Here is a tiny trained network, its code and every weight. The questions are about switching its units off for an input and a class, where a switched-off unit gives its printed mean instead of its output.

import numpy as np


def w(rows, s, z=0):
    codes = np.array(rows[::2]) - 128.0
    scale = np.full(codes.shape[1], s)
    scale[-1] = z or s
    return codes * scale


def norm(h):
    return h / np.sqrt((h * h).mean(-1, keepdims=True) + 1e-5)


def f(y):
    return np.maximum(y, 0)


def log_softmax(a):
    a = a - a.max(-1, keepdims=True)
    return a - np.log(np.exp(a).sum(-1, keepdims=True))


def net(x, mask):
    res = np.array(x, float).reshape(1, 4) / 4 @ E
    u = 0
    for l in range(4):
        y = f(norm(res) @ A[l][:, :-1].T + A[l][:, -1])
        res = res + np.where(mask[u : u + 4], y, B[l][:, -1]) @ B[l][:, :-1]
        u += 4
    return log_softmax(norm(res)[-1] @ U[:, :-1].T + U[:, -1])


A, B = {}, {}
E = w([
[99,68,78,175,100,222,164,176,144],'x0',
[183,201,145,79,142,141,40,146,180],'x1',
[71,201,83,153,196,159,253,126,111],'x2',
[67,226,138,196,110,169,170,27,65],'x3',
],0.0068)
A[0] = w([
[65,108,68,198,27,123,158,138,114,227],'L0N1',
[56,123,196,199,130,254,177,144,156,175],'L0N2',
[136,69,78,41,178,177,181,166,147,6],'L0N3',
[33,119,206,176,145,119,111,153,113,79],'L0N4',
],0.0054,0.0017)
B[0] = w([
[2,177,102,153,212,187,121,92,59,235],'L0N1',
[101,143,113,190,201,27,140,167,169,253],'L0N2',
[58,87,142,103,37,106,110,84,195,194],'L0N3',
[221,205,132,97,106,113,78,233,131,152],'L0N4',
],0.0079,0.0047)
A[1] = w([
[41,33,26,253,169,185,73,132,53,191],'L1N1',
[223,163,42,84,112,119,74,134,226,79],'L1N2',
[125,112,191,62,94,192,6,190,149,75],'L1N3',
[103,3,9,48,104,247,189,201,77,10],'L1N4',
],0.0048,0.0011)
B[1] = w([
[95,101,196,117,180,134,219,53,165,254],'L1N1',
[107,100,100,125,198,138,148,105,65,191],'L1N2',
[144,200,61,62,95,184,234,157,87,205],'L1N3',
[27,167,154,79,93,78,159,150,254,183],'L1N4',
],0.008,0.006)
A[2] = w([
[80,183,86,166,195,232,89,150,131,254],'L2N1',
[76,144,175,135,114,106,49,166,254,233],'L2N2',
[147,166,224,199,71,123,55,72,66,125],'L2N3',
[139,53,112,127,202,160,138,240,141,74],'L2N4',
],0.0065,0.00097)
B[2] = w([
[94,51,123,149,175,145,186,183,81,253],'L2N1',
[79,108,96,78,15,29,113,42,68,194],'L2N2',
[163,75,2,120,99,154,108,134,156,184],'L2N3',
[89,167,90,143,14,157,20,178,65,184],'L2N4',
],0.0089,0.005)
A[3] = w([
[198,132,126,33,110,91,72,113,189,7],'L3N1',
[80,217,151,245,106,119,152,85,111,247],'L3N2',
[179,113,54,203,179,121,58,45,92,134],'L3N3',
[147,141,3,193,40,147,97,127,103,100],'L3N4',
],0.0059,0.0012)
B[3] = w([
[140,176,122,136,132,7,185,107,95,203],'L3N1',
[161,76,44,148,190,199,123,187,98,255],'L3N2',
[150,164,175,35,111,166,124,253,200,177],'L3N3',
[189,147,138,159,71,177,59,239,1,212],'L3N4',
],0.0068,0.0048)
U = w([
[139,157,218,79,108,35,123,113,99,81],'0',
[17,94,199,95,32,31,153,90,166,56],'1',
[215,39,237,181,143,177,54,114,178,5],'2',
[27,130,134,215,194,146,206,136,67,249],'3',
[135,136,90,108,33,141,61,254,36,112],'4',
],0.0074,0.0031)

Each question gives the input, the list of numbers given to net, and the class t.
The units are the neurons (one row each of A and B). Each row of codes is followed by its name. A weight is (code - 128) times the scale printed after its matrix; where a second scale follows, it is the last column's (A, B and U).
mask holds one flag per neuron, layer by layer. A switched-off neuron (its flag False) gives its mean, the last column of its row in B, instead of its output. The means were averaged over made-up inputs and are rounded, as every weight is.
A unit's drop is (log p(t) with every unit on - log p(t) with that unit switched off) / (log p(t) with every unit on - log p(t) with every unit switched off).
The circuit of an input: a set's keep is (log p(t) with only the set's units on - log p(t) with every unit switched off) / (log p(t) with every unit on - log p(t) with every unit switched off). Starting from the 12 units with the biggest drops (on a tie, the unit counted first), units are removed one at a time, each time the one whose removal leaves the highest keep (on an exact tie, the one counted first), for as long as the keep stays at least 0.8.
units of the circuit, in order: the units of the circuit, biggest drop first
unit that matters most: the unit with the biggest drop
top k neurons in layer l: the k neurons of layer l with the biggest drops, biggest first
drop of u: that unit's drop, to one decimal
input [7,-6,2,-7], class 1: unit that matters most	L1N4
input [0,5,2,8], class 4: units of the circuit, in order	L1N1; L0N1
input [-6,-4,-4,2], class 4: units of the circuit, in order	L2N3; L1N1
input [-7,-5,2,-1], class 0: top 2 neurons in layer 0	L0N1; L0N2
input [2,-8,-7,-6], class 1: top 2 neurons in layer 1	L1N4; L1N1
input [7,3,-8,3], class 3: top 2 neurons in layer 1	L1N3; L1N1
input [6,5,-3,1], class 3: top 3 neurons in layer 2	L2N1; L2N3; L2N2
input [-2,-7,1,-3], class 1: top 3 neurons in layer 0	L0N2; L0N3; L0N4
input [4,-6,-4,-2], class 1: top 2 neurons in layer 2	L2N2; L2N1
input [-5,2,0,2], class 4: top 2 neurons in layer 1	L1N1; L1N4
input [-8,4,-7,4], class 4: top 2 neurons in layer 1	L1N1; L1N4
input [6,-6,-2,-2], class 1: drop of L3N4	0.1
input [-8,-4,0,6], class 4: drop of L2N3	0.4
input [5,4,-5,2], class 3: drop of L3N3	0.0
input [-3,2,-7,5], class 4: units of the circuit, in order	L2N3
input [5,-2,0,-8], class 1: drop of L1N4	0.7
